Look-ups in named tables: a row name and a column name give one cell, copied from the table.

sut.tsv
	kogizip	zukosu	bomobog	mumub	mevi	kiroze
geti	37	62	93	227	108	235
lami	58	104	96	132	92	138
tesapa	135	151	137	133	139	145
zonefak	21	139	174	92	100	194
kubuzal	186	109	155	128	131	94
sos	62	86	95	224	124	240
tufib	194	232	69	183	12	102
rofono	145	131	141	136	144	132
vaze	158	233	91	87	75	41
pim	47	94	73	209	130	225
ges	153	125	153	142	153	105
fose	223	108	181	114	126	56

kiroze of fose is 56
kogizip of geti is 37
zukosu of geti is 62
mumub of lami is 132
mevi of vaze is 75
bomobog of vaze is 91
mevi of kubuzal is 131
bomobog of fose is 181
zukosu of fose is 108
kiroze of tesapa is 145
kiroze of vaze is 41

sav:
|  | dum | der | zug | bir | motizo |
|---|---|---|---|---|---|
| zaboroz | 40 | 46 | 39 | 68 | 44 |
| vun | 70 | 34 | 11 | 57 | 44 |
| ginibod | 46 | 49 | 47 | 41 | 43 |
| tenugor | 92 | 25 | 30 | 23 | 44 |

der of zaboroz = 46
bir of vun = 57
dum of zaboroz = 40
motizo of vun = 44
zug of vun = 11
bir of tenugor = 23
motizo of tenugor = 44
dum of tenugor = 92
dum of ginibod = 46
bir of zaboroz = 68
zug of ginibod = 47
dum of vun = 70
der of vun = 34
zug of tenugor = 30
bir of ginibod = 41
der of ginibod = 49
motizo of ginibod = 43
zug of zaboroz = 39
motizo of zaboroz = 44
der of tenugor = 25
Which row has the largest dum? tenugor

beteb:
|  | vegimi | gigutu | siv | kor | nub |
|---|---|---|---|---|---|
| mulafof | -449 | -359 | 724 | -4108 | -6445 |
| ged | 2360 | -4089 | 3231 | -1518 | 1279 |
| lir | -6320 | 172 | -32 | -4324 | -5436 |
| geviro | -962 | -5854 | -2360 | 1871 | -17 |
| setile | -1578 | 530 | -1734 | 5325 | -2348 |
| dod | -2913 | -2031 | -3013 | 1238 | 1035 |
| lilader | 3866 | 3554 | 2210 | -2239 | -1354 |
| nemopa | -1553 | -129 | 3610 | -2054 | 1608 |
| suz | -644 | 1378 | 2015 | -1694 | -2601 |
| vigaziv | -2139 | 1933 | 1949 | -2751 | -2842 |

suz, kor -> -1694
vigaziv, kor -> -2751
setile, siv -> -1734
vigaziv, gigutu -> 1933
setile, nub -> -2348
nemopa, vegimi -> -1553
mulafof, siv -> 724
lir, vegimi -> -6320
geviro, gigutu -> -5854
ged, gigutu -> -4089
dod, siv -> -3013
vigaziv, vegimi -> -2139
geviro, kor -> 1871
suz, siv -> 2015
nemopa, gigutu -> -129

lofi:
         nurimu  kufenu    laf    vos
gubof     49217   22196  77309  52559
buduma    44700   80874  58422  59922
dapos     55531   13829  23371  38004
megetov   57080   23507  11915  39598
figuz     48217   66124  65899  62975
vatab     44854   17891  69555  41020
davefid   49091   68544  60608  62762
sav       55974   69332   2273  51517
rekot     51777   49174  17496  43082
zareta    55641   75737   2365  53059
moraf     51703   81141  18506  55341
nat       45442   96204  37407  58613
limugam   54232    3631  48094  41992
naten     39252   29415  79076  40313

What is the vos of naten in lofi?
40313
What is the vos of davefid in lofi?
62762
What is the kufenu of naten in lofi?
29415
What is the vos of nat in lofi?
58613
What is the vos of buduma in lofi?
59922
What is the laf of rekot in lofi?
17496
What is the nurimu of zareta in lofi?
55641
What is the vos of gubof in lofi?
52559
What is the nurimu of figuz in lofi?
48217
What is the kufenu of rekot in lofi?
49174
What is the nurimu of vatab in lofi?
44854

kuzupe:
        rusom  zer  ribakib
zuboz      88  123       90
daz       165  132       57
kube       78  124      103
magol     212  167      185
vafu      170  143      108
subos     168  154      165
zun       159  154      177
peko      229  152       91
mes       219  159      137
kuluf     163  137       82
lenula    172  154      160

subos, ribakib => 165
subos, zer => 154
daz, rusom => 165
lenula, zer => 154
vafu, zer => 143
mes, zer => 159
subos, rusom => 168
kube, ribakib => 103
peko, zer => 152
mes, rusom => 219
zun, ribakib => 177
kuluf, zer => 137
kube, rusom => 78
peko, ribakib => 91
mes, ribakib => 137
magol, ribakib => 185
kuluf, ribakib => 82
lenula, rusom => 172

fenorak
         pirop  direm  gam  fip  kop  zofat  tok  ginaru  kinagod  manur
nima       205    167  214  144  167    133  142     172      165    159
pib        161    160  164  161  159    162  160     160      158    160
fizaf      183    196  203  149  191    183  156     177      177    193
tob        149    126  148  156  188    201  192     109      174    163
gutipo     152    162  149  187  151    165  162     168      169    174
totod      137    166  127  216  139    168  165     179      189    191
zev        188    204  190  229  207    160  153     128      150    159
kugakip    210    173  133  203  161     48  168      90      141    109
sugi       182    165  188  152  165    147  153     167      162    162
mela       157    229  184  168  107    128  103     198      146    163
mekune     124    173  125  244  121    167  161     173      197    202
sesekav    166    154  174  155  173    165  165     160      145    148
sep        181    211  220  150  203    191  153     189      183    196

direm of mela: 229
manur of pib: 160
pirop of sesekav: 166
direm of sugi: 165
direm of pib: 160
fip of pib: 161
ginaru of sep: 189
zofat of gutipo: 165
kinagod of mekune: 197
pirop of mela: 157
gam of tob: 148
direm of mekune: 173
Which row has the largest zofat? tob

lirevud
|  | kadel | pufasiz | dufutop |
|---|---|---|---|
| voge | 0.09 | 8.80 | 8.56 |
| kopo | 2.16 | 5.24 | 7.29 |
| lonatik | 3.51 | 2.15 | 6.35 |
| siz | 4.79 | 1.67 | 6.32 |
| gis | 6.79 | 2.66 | 6.25 |
| nak | 7.55 | 3.19 | 5.61 |
| ruv | 8.38 | 3.41 | 5.24 |
| vibo | 9.17 | 4.94 | 5.07 |
| nufuvuf | 9.77 | 5.25 | 3.99 |
| fug | 9.35 | 6.24 | 3.33 |
| mabinu | 9.53 | 7.10 | 3.16 |
| tul | 8.36 | 7.30 | 1.71 |
| poz | 7.91 | 7.79 | 1.52 |
| nid | 6.20 | 9.59 | 1.23 |

kopo, pufasiz -> 5.24
poz, pufasiz -> 7.79
siz, dufutop -> 6.32
nak, dufutop -> 5.61
voge, dufutop -> 8.56
mabinu, pufasiz -> 7.10
tul, pufasiz -> 7.30
nid, pufasiz -> 9.59
vibo, kadel -> 9.17
siz, kadel -> 4.79
lonatik, pufasiz -> 2.15
fug, pufasiz -> 6.24

fizi
|  | pidut | vamafa | luki | tatafaf | zugi | zuka | nas | zas | nepidos | fus |
|---|---|---|---|---|---|---|---|---|---|---|
| gopofiz | 476 | 550 | 552 | 608 | 539 | 579 | 557 | 501 | 553 | 629 |
| zodupo | 722 | 656 | 684 | 434 | 541 | 526 | 842 | 540 | 585 | 556 |
| buzuba | 511 | 589 | 665 | 542 | 537 | 631 | 704 | 534 | 564 | 643 |
| lil | 707 | 626 | 622 | 479 | 650 | 478 | 676 | 650 | 441 | 573 |
| lir | 638 | 604 | 623 | 463 | 539 | 534 | 702 | 584 | 527 | 562 |
| lud | 270 | 433 | 467 | 648 | 389 | 667 | 397 | 708 | 534 | 694 |
| laviku | 533 | 586 | 543 | 634 | 554 | 545 | 609 | 340 | 633 | 699 |
| zisek | 496 | 578 | 497 | 613 | 507 | 644 | 426 | 375 | 665 | 495 |
| semanev | 166 | 477 | 755 | 748 | 610 | 737 | 718 | 593 | 457 | 901 |
| zar | 658 | 551 | 523 | 577 | 611 | 487 | 551 | 425 | 672 | 556 |
| kisup | 454 | 535 | 525 | 625 | 489 | 558 | 573 | 533 | 561 | 650 |

gopofiz, zuka -> 579
zisek, nepidos -> 665
lud, zugi -> 389
laviku, nepidos -> 633
gopofiz, luki -> 552
lir, luki -> 623
lir, zugi -> 539
Row with the largest zas: lud

